In the rows, 128 means zero.
Known rows:
bota: [157 213 121 159 163 129 142 141 119 151 114 147 128 125 121 135  90 150
 127 161 177 156 147  99 155 106 172 102 110 152 105 138]
flastuk: [155 172 147 183 145 125 149 178 109 142 112 150 139 124 136  96  99 127
 133 177 162 113 123 109 114 109 156  90 128 124 110 158]
sopla: [148 158 158 188 130 113 153 168 113  95 127 160 139 122 131  77  90 141
 134 166 179 105 112  98 119 111 144  87 117 151 112 168]
mafu: [142 115 147 131 107 128 126 146  84 122 145 145 133 141 166 122 121 140
 134 106 116 131 124 125 117 125 123 151 157  49 126  73]
nesen: [144 110 152 130 103 123 121 141  69 139 144 145 124 137 168 116 129 127
 155 108 119 120 135 129 123 125 110 143 138  52 105  84]
zege: [121 162 142 127 100 119 114 105 147 127 120 119 129 120  86 138 117 137
 114 112 180 127  72 156 141 139 117 140  75  60 102 165]
nedre: [137 183 128 103 116 124 117  94 145 153 129 119 131 125  89 154 110 147
  95 128 192 118  84 161 145 141 126 133  80  63 113 158]
vistazon: [138 123 148 128  95 129 133 160 144 118 120 116 144 130  92 118 124 125
 110 145 164  98  58 168  84 142 120 138  92   4 101 176]
stabrebo: [122 138 163 142  80 112 126 116 142 105 136 131 142 115 112 101 110 135
  93 138 180  70  45 167 114 146 100 123 100  55 136 181]
mafel: [126 152 145 122  80 119 116  99 136 128 122 120 115 111  98 140 121 129
 129 129 175 116  89 167 148 140  99 144  51  53  85 176]
tristel: [137 123 149 129  96 129 133 159 144 118 120 116 144 131  92 118 124 124
 111 144 163  99  58 168  83 142 120 140  91   5 101 177]
tadras: [124 147 159 167  99 113 130 132 132 116 124 137 142 116 117 116 111 143
 117 164 158  75  68 159 105 133 104 125 109 111 183 176]
gotrek: [110 176 153 142  79 115 121 105 138  83 130 126 129 122 104 106 112 143
 120 194 122  83  70 121 123 139 104 119  97 148 186 188]
greno: [127 162 139 126  97 131 127 146 139  92 117 112 131 138  83 121 126 133
 137 197 114 111  81 121  94 133 123 133  85 103 150 186]
seflok: [126 172 147 122  88 121 119 113 115 130 125 119 115 124 101 118 126 123
 150 208 124  77  99 134 122 137  99 111  65 128 144 196]
gruvak: [114 159 151 160  96 108 121 109 144  85 123 135 129 117  91 133 108 158
 135 128 173 125  84 136 136 128 107 144  74 140 159 168]
plefol: [130 133 131 137 146 124 116 111 115 119 126 133 122 132 122 148 120 150
 150 107 130 166 118 127 132 123 106 149 105 118 153 117]
lidrul: [132 121 129 138 145 129 121 128 122 101 121 128 124 136 114 152 123 149
 157 108 123 180 117 123 119 121 113 161 101  98 142 117]
branem: [129 129 132 117 127 136 123 134 116  87 131 119 124 146 116 123 129 135
 145 168  77 142 103 104  99 132 110 138 114 104 161 139]

Facts:
befik | σ 996 | Ξ b
besis | σ 807 | α trudrune | Ξ b
biflur | σ 996 | α drabem | Ξ b
bopluk | σ 689 | α tuvak | Ξ a
bota | σ 592 | α flimen | Ξ a
branem | σ 996 | α tromu | Ξ b
brogru | σ 807 | α pliflir | Ξ a
brudrefal | σ 689 | α papin | Ξ c
brustin | σ 996 | α durigran | Ξ a
brustivin | σ 764 | α vasta | Ξ a
buko | σ 807 | α lastok | Ξ a
desu | σ 996 | Ξ a
disem | σ 764 | α steba | Ξ b
doklak | σ 996 | α skarutra | Ξ b
dotin | σ 996 | α klisom | Ξ a
drabem | σ 689 | α befik | Ξ a
draklen | σ 996 | α trugru | Ξ a
draser | σ 689 | α bopluk | Ξ b
drasi | σ 996 | α zustu | Ξ c
dreflizuk | σ 764 | α gunuk | Ξ b
durigran | σ 807 | α mobrim | Ξ a
fero | σ 592 | α skuni | Ξ a
figrer | σ 807 | α doklak | Ξ c
fistipum | σ 592 | α pabri | Ξ a
flastuk | σ 592 | α tripo | Ξ c
flato | σ 996 | α brudrefal | Ξ c
flegakil | σ 689 | α mozam | Ξ b
flimen | σ 807 | α besis | Ξ b
fluflemik | σ 764 | α seflus | Ξ c
flugon | σ 689 | α ponum | Ξ a
fupuves | σ 764 | α grulevul | Ξ a
geflok | σ 807 | α modim | Ξ a
geklan | σ 996 | α liteflo | Ξ a
geplil | σ 592 | α grudum | Ξ c
geske | σ 807 | α trutres | Ξ a
gilin | σ 807 | α pludru | Ξ a
gisak | σ 689 | α geklan | Ξ b
gotrek | σ 807 | α tadras | Ξ b
grafas | σ 689 | Ξ a
gragras | σ 689 | α luses | Ξ a
graplam | σ 592 | α sotrun | Ξ c
greno | σ 807 | α tresku | Ξ b
gridatrur | σ 764 | α desu | Ξ b
grudum | σ 689 | α nesen | Ξ b
grulevul | σ 807 | α seflok | Ξ c
gruri | σ 807 | α rostodan | Ξ a
gruvak | σ 807 | α stabrebo | Ξ a
gunuk | σ 689 | α kabar | Ξ b
kabar | σ 764 | α fupuves | Ξ b
kedrol | σ 764 | α disem | Ξ c
klepifi | σ 996 | α zosur | Ξ b
klisom | σ 592 | α minume | Ξ b
kliva | σ 689 | α zuklur | Ξ a
klizen | σ 689 | α noklonar | Ξ a
kludun | σ 807 | α pegras | Ξ a
kostos | σ 996 | α tristu | Ξ b
labem | σ 689 | α flugon | Ξ a
lastok | σ 592 | α naklepu | Ξ c
lekigri | σ 807 | α lidrul | Ξ c
lidrul | σ 996 | α gridatrur | Ξ a
liskam | σ 689 | α biflur | Ξ b
liteflo | σ 592 | α kedrol | Ξ a
logro | σ 807 | α brustivin | Ξ b
luses | σ 689 | α skoflos | Ξ a
mafel | σ 764 | α dreflizuk | Ξ a
mafu | σ 689 | α traskezor | Ξ c
malum | σ 689 | α mafel | Ξ a
minume | σ 996 | α robreski | Ξ b
miple | σ 592 | α kliva | Ξ b
mobrim | σ 689 | Ξ a
modim | σ 689 | Ξ b
moklebras | σ 689 | α sadro | Ξ c
mozam | σ 807 | α gruvak | Ξ a
nakin | σ 689 | α fluflemik | Ξ a
naklepu | σ 689 | α pebrar | Ξ b
namepar | σ 996 | α plefol | Ξ a
nedre | σ 764 | α kludun | Ξ a
nepul | σ 592 | α flegakil | Ξ a
nesen | σ 689 | α miple | Ξ c
noklonar | σ 807 | α figrer | Ξ b
notri | σ 807 | α trogoklok | Ξ c
nubro | σ 996 | α plotrin | Ξ a
pabri | σ 689 | α malum | Ξ b
papin | σ 689 | Ξ a
pasteral | σ 807 | α mafu | Ξ b
pebrar | σ 764 | Ξ c
pegras | σ 689 | α plilaskek | Ξ a
pibok | σ 592 | α trobruzel | Ξ b
plapin | σ 689 | α sofom | Ξ b
plavoste | σ 807 | α todumer | Ξ a
plefol | σ 996 | α nubro | Ξ a
pliflir | σ 689 | α draklen | Ξ a
plilaskek | σ 689 | α buko | Ξ b
plotrin | σ 689 | Ξ a
pludru | σ 689 | α fero | Ξ a
ponum | σ 807 | α zeste | Ξ b
pusage | σ 689 | α fistipum | Ξ c
radan | σ 996 | α suskaros | Ξ a
rinok | σ 689 | α liskam | Ξ b
robreski | σ 764 | α stokun | Ξ b
rostodan | σ 807 | α klepifi | Ξ a
sadro | σ 764 | α voputru | Ξ c
seflok | σ 807 | α geplil | Ξ b
seflus | σ 764 | α flato | Ξ a
skamol | σ 689 | Ξ b
skarutra | σ 996 | α geske | Ξ a
skebra | σ 689 | α draser | Ξ b
skoflos | σ 689 | α gilin | Ξ a
skuni | σ 689 | α tetrol | Ξ a
skuno | σ 592 | α logro | Ξ b
sofom | σ 807 | Ξ a
soluk | σ 689 | α bota | Ξ c
sopla | σ 592 | α tadruvum | Ξ c
sotrun | σ 764 | α skebra | Ξ a
stabrebo | σ 764 | α gotrek | Ξ c
steba | σ 807 | α zege | Ξ a
stokun | σ 689 | α brogru | Ξ a
stosas | σ 592 | α gragras | Ξ a
suskaros | σ 764 | α pibok | Ξ c
tadras | σ 807 | α moklebras | Ξ c
tadruvum | σ 689 | α nepul | Ξ a
tetrol | σ 592 | α geflok | Ξ c
todumer | σ 996 | α skamol | Ξ b
traskezor | σ 689 | α brustin | Ξ c
tredrek | σ 592 | α drasi | Ξ a
tresku | σ 592 | α branem | Ξ c
tripo | σ 807 | α zedrik | Ξ c
tristel | σ 764 | α vistazon | Ξ c
tristu | σ 764 | α labem | Ξ b
trobruzel | σ 996 | α tristel | Ξ c
trogoklok | σ 764 | α tredrek | Ξ c
tromu | σ 592 | α lekigri | Ξ a
trudrune | σ 689 | α nedre | Ξ a
trugru | σ 764 | α soluk | Ξ b
trutres | σ 592 | Ξ b
tuvak | σ 807 | α radan | Ξ a
vasta | σ 592 | α flastuk | Ξ c
vistazon | σ 764 | α zuvu | Ξ c
voklel | σ 996 | α nakin | Ξ c
voputru | σ 807 | α zofaklon | Ξ a
zedrik | σ 996 | α plavoste | Ξ a
zege | σ 764 | Ξ a
zeste | σ 807 | α sopla | Ξ b
zofaklon | σ 592 | α gruri | Ξ c
zosur | σ 592 | α klizen | Ξ b
zuklur | σ 807 | α notri | Ξ b
zustu | σ 592 | α stosas | Ξ a
zuvu | σ 689 | α greno | Ξ c

Rows:
No name comes twice in this set of rows, the named rows included.
[135 192 145 187 162 116 124 152 108 150 102 145 127 125 111 103 105 123
 163 119 176 160 133  86 150 101 159  91 102 160  76 149] => tredrek
[140 177 156 207 123 122 145 164 116 127 107 154 139 109 160  97  95 129
 118 181 137 110 108 115 128 111 148  94 154 126 146 153] => zofaklon
[131 177 149 190 129 111 141 142 127  76 119 157 128 117 116  98  89 152
 144 133 179 159 126  82 154 106 149 109  96 173 102 154] => nepul
[140 201 141 160 126 129 140 151 114 111 117 139 126 128 127  88 101 126
 136 206 122 122 122  74 137 115 156  80 120 158 119 169] => skuno
[116 158 138 137 118 133 113 100 114 115 127 124 122 126 152 129 123 132
 122 176  58 122  94 117 128 135 100 125 148 122 208 131] => doklak
[157 154 144 183 142 132 156 205 117 119 105 143 141 129 126  99 105 126
 142 176 149 134 121 105  96 106 163 105 124  99  95 159] => tresku
[142 136 147 149 116 124 135 166 131 129 115 124 143 132  95 129 122 135
 135 169 157  97  81 156  78 130 120 136  94  74 146 176] => lekigri
[120 165 145 106  78 129 119 119 145 101 128 107 130 132  88 108 123 124
 108 173 130  95  57 136 116 148 115 123  87  55 117 188] => gridatrur
[119 176 144 155 145 111 102 122 129 156 110 123 137 132  72 130 121 134
 149 100 183 135  83 128 123 122 127 122  83 138 134 160] => gilin
[145 108 148 127  95 127 129 141  77 120 146 146 125 135 172 124 123 136
 143 119 112 126 135 132 124 126 112 153 142  46 116  82] => pusage
[165 186 138 168 157 128 150 170 107 161 118 150 139 126 138 108  94 133
 121 187 170 107 127 114 118 111 164  84 131 127 116 155] => lastok
[114 143 142 155  90 129 110 111 103 104 126 142 121 122 177 150 119 148
 129  79  85 183 127 118 166 121 123 179 168  66 151  53] => klizen
[111 171 146 172  97 115 116 108 145 111 110 130 129 109 108 146 112 150
 125 135 146 127  83 147 141 127 111 149  98 125 177 160] => voputru

The same elements again, as new rows of numbers:
Known rows:
zosur: [111 137 159  91 121 135 154  78  86 127 156 155 137 112 110 118 118 163
 134  97 121 145 156 112 198 205 163 105 122 134 135 118 134 128]
brogru: [145 118 121 133 124 128 120 135 126 152 132 136 100 114 116 120 137 112
 128 138 120 131 128 150 110 106 126 144 145 141 105 149 108 151]
trudrune: [147 131 128 146 126 120 114 134 122 132 110 137 101 131 124 115 130 112
 120 140 129 132 142 146 112 107 129 141 131 129  89 139 122 128]
seflok: [145 132 129  98 115 149 114 116 123 149 168 140 163 102 119 142 119 124
 113 143 109 115 126 139 139 120 128 137 139 126 167 135 118 150]
geplil: [ 85 119 144  94 133 123 150  58 116 138 122 156 151 102  99 111  92 141
 132 105 134 137 154 146 173 251 150  82 122 110 132 124 151 126]
trutres: [132 127 149 101 115 158 138  67  85 143 140 159 128 128 115 135 110 183
 132  83 123 157 171 126 182 212 143 106 111 156 133  82 157 138]
trugru: [140 138 142 153 135 152 110 138 160 141 163 132 132 136 137 123 141 132
 125 137 133 121 138 116  96 103 150 151 140 114 148 122 110 147]
skuni: [134 126 112 132 123 116 124 153 120 126 110 117 102 124 132 123 138 115
 124 140 121 131 124 141 136  86 126 128 134 140 108 136 132 126]
fero: [104 109 132 111 119 124 157 101  97 133 116 140  81 106 101 103 127 152
 145 103 114 151 157 139 195 175 152  97 132 134 100 127 148 131]
geflok: [140 112 109 123 122 127 125 147 120 151 131 121 104 110 118 131 139 116
 130 134 114 132 119 148 123  96 118 135 141 152 120 140 116 149]
modim: [161 144 128 123 118 151 107 122 109 137 132 132 147 147 148 152 123 148
 113 122 128 140 136 130 124 116 121 136 114 166 143  92 145 137]
gruvak: [141 116 109 112 128 111 132 158 111 142 140 121 112 105 113 137 137 112
 129 129 118 132 114 136 123 104 123 135 135 153 121 148  96 143]
sotrun: [132 105 109 151 132 130 121 175 149 136 135 107 104 116 121 131 142 111
 134 131 122 118 123 125 102  89 118 139 138 112 126 130 110 128]
skoflos: [131 126 108 130 123 116 126 158 123 128 107 112  96 126 135 121 141 118
 127 143 120 133 124 143 142  73 132 125 136 145 113 135 138 132]
namepar: [132 120 118 159 126 117 135 156 155  82  95 123  98 155 126 132 128 144
 135 134 133 120 137 107 122  92 106 137 109  93 107 128 127  98]
plefol: [133 120 118 160 127 117 135 155 155  83  95 123  98 155 126 131 127 142
 135 134 134 119 138 106 123  93 106 137 109  91 107 129 128  98]
pegras: [145 130 126 142 125 119 115 138 121 129 110 134 104 129 124 117 130 110
 120 139 127 130 139 144 116 104 126 139 131 130  93 139 122 125]
nesen: [114 137 121 115 138 115 120 114 140 132 113 126 166 123 134 129 107 107
 115 144 140 120 119 150 116 151 129 111 126 122 143 134 141 125]
flegakil: [142 154 139 108 126 126 124 134 107 119 149 128 156 133 142 138 130 127
 116 133 127 128 120 114 141 110 141 136 124 144 146 127 120 124]

Rows:
No name comes twice in this set of rows, the named rows included.
[154  98  95 155 130 140 110 175 146 148 122 112  98 127 123 153 132 135
 131 115 128 134 139 135  86  97 107 137 118 143 127  95 119 141] => zege
[106 140 142 131 134 125 124 104 120 127 112 113 166 142 154 122 130  98
 127 131 141 120  90 129 105 153 109 122 133 131 125 133 152 108] => zuvu
[110 109 138 109 118 124 153  94  90 132 120 149  93 102  93 108 117 146
 140  99 115 146 161 136 187 195 142 102 127 123  96 128 139 123] => liteflo
[132 125 109 131 124 116 126 156 121 127 108 113  98 126 136 121 140 117
 126 141 121 131 124 143 139  77 130 127 135 143 110 136 136 129] => pludru
[133 149 140 140 130 126 138 142 148  76 131 129 142 166 143 141 127 157
 129 131 138 120 132  82 133 103 126 141 105 102 149 119 120 103] => klepifi
[153 112 106 164 123 132 124 153 148  94  83 124  94 168 130 152 121 163
 132 117 137 133 148 113 107 100  87 137  92 122 106  94 140 106] => desu
[131 119 122 160 124 122 136 153 150  83  94 120 101 157 129 131 131 139
 137 132 130 117 129 102 123  94  96 139 110  89 106 127 133  91] => lidrul
[112 136 164 100 117 146 148  66  92 134 151 160 131 117 111 109 118 163
 134 102 119 143 160 121 193 204 161 109 128 125 129 118 145 132] => klisom
[112 135 124 108 148 107 137 125 131 146 140 121 159 120 134 134 128 109
 129 128 144 131  96 135 101 153 137 121 133 159 147 143 106 147] => tadras
[126 117 127 164 120 127 135 148 144  81  94 117 105 160 133 130 136 135
 140 129 128 113 120  98 121  95  85 141 114  88 103 128 141  85] => radan
[117 115 151 126 123 128 145  81 101 138 117 164  81 112  93  94 118 149
 139 102 124 151 176 143 169 200 153 112 129 122  78 130 134 131] => bota
[ 96 135 142 161 136 126 138 113 161  84  94 114 153 176 156 125 129 130
 140 129 152 112  98  96  98 143  96 127 114  91 127 124 154  86] => trobruzel

